Here is a tiny trained network, its code and every weight. The questions are about switching its units off for an input and a target symbol, where a switched-off unit gives its printed mean instead of its output.

import numpy as np


def w(rows, s, z=0):
    codes = np.array(rows[::2]) - 128.0
    scale = np.full(codes.shape[1], s)
    scale[-1] = z or s
    return codes * scale


def f(y):
    return np.maximum(y, 0)


def softmax(a):
    e = np.exp(a - a.max(-1, keepdims=True))
    return e / e.sum(-1, keepdims=True)


def log_softmax(a):
    a = a - a.max(-1, keepdims=True)
    return a - np.log(np.exp(a).sum(-1, keepdims=True))


def net(x, mask):
    ids = ['αδεηθμξπστφψω'.index(c) for c in x.split()]
    T = len(ids)
    res = E[ids] + P[:T]
    u = 0
    for l in range(2):
        q, k, v = (res @ M[l].T for M in (Q, K, V))
        z = softmax(np.where(np.tri(T) > 0, q @ k.T / 3**0.5, -1e9)) @ v
        res = res + np.where(mask[u], z, O[l][:, -1]) @ O[l][:, :-1]
        u += 1
        y = f(res @ A[l][:, :-1].T + A[l][:, -1])
        res = res + np.where(mask[u : u + 8], y, B[l][:, -1]) @ B[l][:, :-1]
        u += 8
    return log_softmax(res[-1] @ U[:, :-1].T + U[:, -1])


Q, K, V, O, A, B = {}, {}, {}, {}, {}, {}
E = w([
[79,112,138,82,95,142,88,148,122,80],'α',
[87,95,127,85,73,166,88,131,112,83],'δ',
[102,225,95,81,146,214,129,103,183,176],'ε',
[174,149,34,154,27,109,93,198,139,52],'η',
[103,98,132,77,74,183,98,154,124,48],'θ',
[157,147,118,144,147,55,37,190,134,112],'μ',
[85,133,225,123,248,82,106,139,166,86],'ξ',
[91,56,170,71,97,168,75,82,144,146],'π',
[233,90,101,171,57,141,166,227,112,108],'σ',
[71,105,163,251,149,139,165,153,98,158],'τ',
[70,190,129,196,68,162,153,184,179,102],'φ',
[192,128,137,84,187,147,41,229,52,166],'ψ',
[188,90,83,155,82,137,60,98,173,148],'ω',
],0.022)
P = w([
[101,152,242,121,59,60,72,104,31,138],'0',
[121,140,217,174,98,68,57,109,39,137],'1',
[127,138,204,177,100,86,68,123,74,142],'2',
[123,131,194,162,106,119,70,137,87,159],'3',
[119,128,176,155,118,138,73,147,108,163],'4',
[127,124,165,144,130,158,79,159,134,158],'5',
[128,119,158,138,130,180,92,162,169,156],'6',
[115,119,137,127,134,188,93,168,168,189],'7',
[114,121,120,121,141,201,99,178,187,193],'8',
[109,118,100,117,149,209,105,180,201,203],'9',
[101,117,83,116,161,218,113,185,209,220],'10',
[96,123,65,107,162,222,107,203,214,240],'11',
[115,143,74,93,169,246,99,223,255,238],'12',
],0.011)
Q[0] = w([
[154,132,126,120,122,61,189,80,34,66],'L0H1',
[130,75,106,98,147,44,159,67,105,152],'L0H1',
[65,143,223,139,53,142,36,254,190,130],'L0H1',
],0.0075)
K[0] = w([
[202,206,233,150,81,123,89,39,73,143],'L0H1',
[182,252,212,159,68,180,190,114,75,63],'L0H1',
[131,53,71,158,173,214,132,218,254,203],'L0H1',
],0.0057)
V[0] = w([
[77,128,248,37,218,59,91,220,72,71],'L0H1',
[87,82,88,35,97,188,189,248,10,2],'L0H1',
[171,235,89,9,211,139,121,123,121,75],'L0H1',
],0.006)
O[0] = w([
[105,87,143,21,76,173,190,246,162,173,185],'L0H1',
[217,255,243,88,90,210,162,139,134,98,122],'L0H1',
[102,97,90,156,160,203,144,167,16,113,3],'L0H1',
],0.0095,0.0052)
A[0] = w([
[129,83,72,184,23,150,144,149,147,181,241],'L0N1',
[94,200,159,164,208,161,68,216,80,177,161],'L0N2',
[234,152,186,162,185,156,94,146,130,196,250],'L0N3',
[218,99,69,240,51,135,201,183,107,134,48],'L0N4',
[138,42,67,57,14,153,3,86,159,13,101],'L0N5',
[103,168,126,168,98,128,194,217,84,123,82],'L0N6',
[185,168,148,92,173,195,97,133,109,169,31],'L0N7',
[139,27,102,195,126,175,44,87,92,86,78],'L0N8',
],0.0053,0.0026)
B[0] = w([
[102,90,193,151,200,178,99,220,85,200,216],'L0N1',
[164,75,173,184,114,199,170,71,135,87,215],'L0N2',
[219,46,145,88,81,171,141,115,148,136,206],'L0N3',
[45,11,236,1,164,217,201,46,165,70,165],'L0N4',
[130,164,166,78,171,67,43,157,173,209,254],'L0N5',
[107,184,187,204,143,109,129,160,115,204,169],'L0N6',
[101,77,117,229,173,135,156,125,134,96,175],'L0N7',
[97,115,152,148,154,183,177,181,35,120,177],'L0N8',
],0.0071,0.0091)
Q[1] = w([
[154,184,64,74,124,122,140,135,39,78],'L1H1',
[123,198,89,116,92,32,255,62,84,112],'L1H1',
[155,72,172,79,116,129,108,69,161,183],'L1H1',
],0.0089)
K[1] = w([
[109,69,255,109,137,27,147,130,136,56],'L1H1',
[138,124,251,175,40,2,44,242,27,65],'L1H1',
[155,161,85,198,208,170,189,134,197,186],'L1H1',
],0.0057)
V[1] = w([
[138,183,81,82,83,145,61,166,120,100],'L1H1',
[152,128,94,227,59,128,108,183,125,134],'L1H1',
[246,2,172,84,171,87,91,127,84,149],'L1H1',
],0.009)
O[1] = w([
[98,153,81,75,133,169,74,177,78,41,30],'L1H1',
[55,26,98,221,9,182,93,146,117,164,167],'L1H1',
[126,146,59,119,129,193,126,51,100,191,255],'L1H1',
],0.013,0.0088)
A[1] = w([
[153,207,59,99,98,130,138,43,142,143,151],'L1N1',
[193,115,201,102,152,98,199,94,158,143,100],'L1N2',
[139,133,205,186,172,145,66,73,45,25,219],'L1N3',
[203,42,122,134,72,146,170,140,63,112,4],'L1N4',
[108,148,149,176,78,84,121,108,191,108,215],'L1N5',
[111,200,89,95,79,2,135,108,70,39,60],'L1N6',
[44,148,118,70,132,214,63,147,176,120,250],'L1N7',
[219,51,153,54,105,137,175,138,101,116,73],'L1N8',
],0.008,0.0026)
B[1] = w([
[95,136,167,79,114,180,77,170,129,129,210],'L1N1',
[206,177,77,158,106,148,75,166,120,125,223],'L1N2',
[199,95,174,135,80,87,177,35,139,152,160],'L1N3',
[114,119,78,57,152,87,148,135,164,109,182],'L1N4',
[133,112,111,76,169,105,77,98,156,87,211],'L1N5',
[5,246,86,180,118,153,149,70,165,89,136],'L1N6',
[139,92,89,135,121,37,141,141,74,130,249],'L1N7',
[39,144,151,160,156,113,122,74,112,129,189],'L1N8',
],0.011,0.016)
U = w([
[175,180,147,143,128,116,182,164,128,185,164],'α',
[116,82,150,117,66,159,114,116,172,77,93],'δ',
[165,82,210,139,90,129,168,66,37,115,202],'ε',
[190,126,110,141,72,120,132,43,99,78,232],'η',
[166,138,179,110,101,191,120,107,136,111,192],'θ',
[57,159,146,147,163,116,152,160,134,147,155],'μ',
[82,106,176,92,93,175,193,190,176,187,58],'ξ',
[170,107,42,142,107,94,151,157,101,101,253],'π',
[185,156,113,129,41,80,171,81,210,174,91],'σ',
[122,148,55,65,213,104,111,94,177,104,99],'τ',
[100,94,116,149,174,141,60,23,101,84,157],'φ',
[114,144,188,168,101,171,153,175,108,152,28],'ψ',
[112,137,100,128,184,46,144,1,111,111,73],'ω',
],0.0067,0.0048)

Each question gives the input, a string of symbols that net reads in full, and the target symbol t.
The units are the heads (3 rows each of Q, K, V and O) and the neurons (one row each of A and B). Each row of codes is followed by its name. A weight is (code - 128) times the scale printed after its matrix; where a second scale follows, it is the last column's (O, A, B and U).
mask holds one flag per unit, layer by layer, with each layer's heads first. A switched-off unit (its flag False) gives its mean, the last column of its rows in O or B, instead of its output. The means were averaged over made-up inputs and are rounded, as every weight is.
A unit's drop is (log p(t) with every unit on - log p(t) with that unit switched off) / (log p(t) with every unit on - log p(t) with every unit switched off).
The circuit of an input: a set's keep is (log p(t) with only the set's units on - log p(t) with every unit switched off) / (log p(t) with every unit on - log p(t) with every unit switched off). Starting from the 12 units with the biggest drops (on a tie, the unit counted first), units are removed one at a time, each time the one whose removal leaves the highest keep (on an exact tie, the one counted first), for as long as the keep stays at least 0.8.
circuit, biggest first: the units of the circuit, biggest drop first
unit that matters most: the unit with the biggest drop
top k neurons: the k neurons with the biggest drops, biggest first
top k neurons in layer l: the k neurons of layer l with the biggest drops, biggest first
input φ η μ ξ ψ δ τ ξ θ μ φ μ, target δ: circuit, biggest first => [L1H1, L1N5]
input α δ τ ε η, target ε: top 2 neurons in layer 0 => [L0N4, L0N8]
input θ α π φ ψ α, target ξ: circuit, biggest first => [L0H1]
input ε ξ τ μ, target τ: top 3 neurons in layer 1 => [L1N5, L1N7, L1N3]
input ω θ δ μ, target π: circuit, biggest first => [L1H1, L0N4, L1N8, L1N5]
input ξ α α, target α: circuit, biggest first => [L0H1, L1H1, L0N5, L1N5]
input π θ π μ ξ, target α: circuit, biggest first => [L1H1, L0H1, L1N2, L1N5]
input μ φ μ σ τ μ σ, target σ: top 2 neurons => [L0N5, L1N2]
input ξ τ τ θ μ δ, target π: circuit, biggest first => [L0H1, L1N7, L1H1, L0N4]
input μ τ δ τ α φ η μ π ξ σ σ, target θ: circuit, biggest first => [L1H1, L0N4, L1N1, L0H1]
input π ω ω ω δ θ π ξ, target τ: circuit, biggest first => [L1H1, L0H1, L0N8]
input θ δ ε π, target ε: circuit, biggest first => [L0H1, L0N8, L1H1, L1N3]
input α α τ τ τ δ ξ θ θ ψ μ, target ξ: top 3 neurons in layer 0 => [L0N2, L0N7, L0N3]
input ψ ε δ ω δ, target ω: unit that matters most => L0H1
input δ ε η θ μ ω θ, target ω: top 3 neurons in layer 1 => [L1N3, L1N1, L1N2]
input σ ω α μ ψ ψ θ σ φ, target δ: circuit, biggest first => [L1H1, L1N5]
input ψ δ α φ μ η, target δ: top 2 neurons => [L0N5, L1N5]
input θ π ε η, target ε: top 2 neurons => [L0N4, L1N3]
input θ σ π μ η, target τ: circuit, biggest first => [L1H1, L0N5]
input σ ξ μ ψ α μ τ η η ω, target φ: circuit, biggest first => [L0H1]
input τ θ η ξ δ θ π μ η τ τ ψ ξ, target ξ: top 4 neurons => [L1N1, L0N2, L0N7, L1N5]
input δ η σ δ μ σ, target θ: top 3 neurons => [L0N4, L1N2, L1N1]
input α θ ξ α μ θ, target π: top 2 neurons in layer 0 => [L0N4, L0N6]
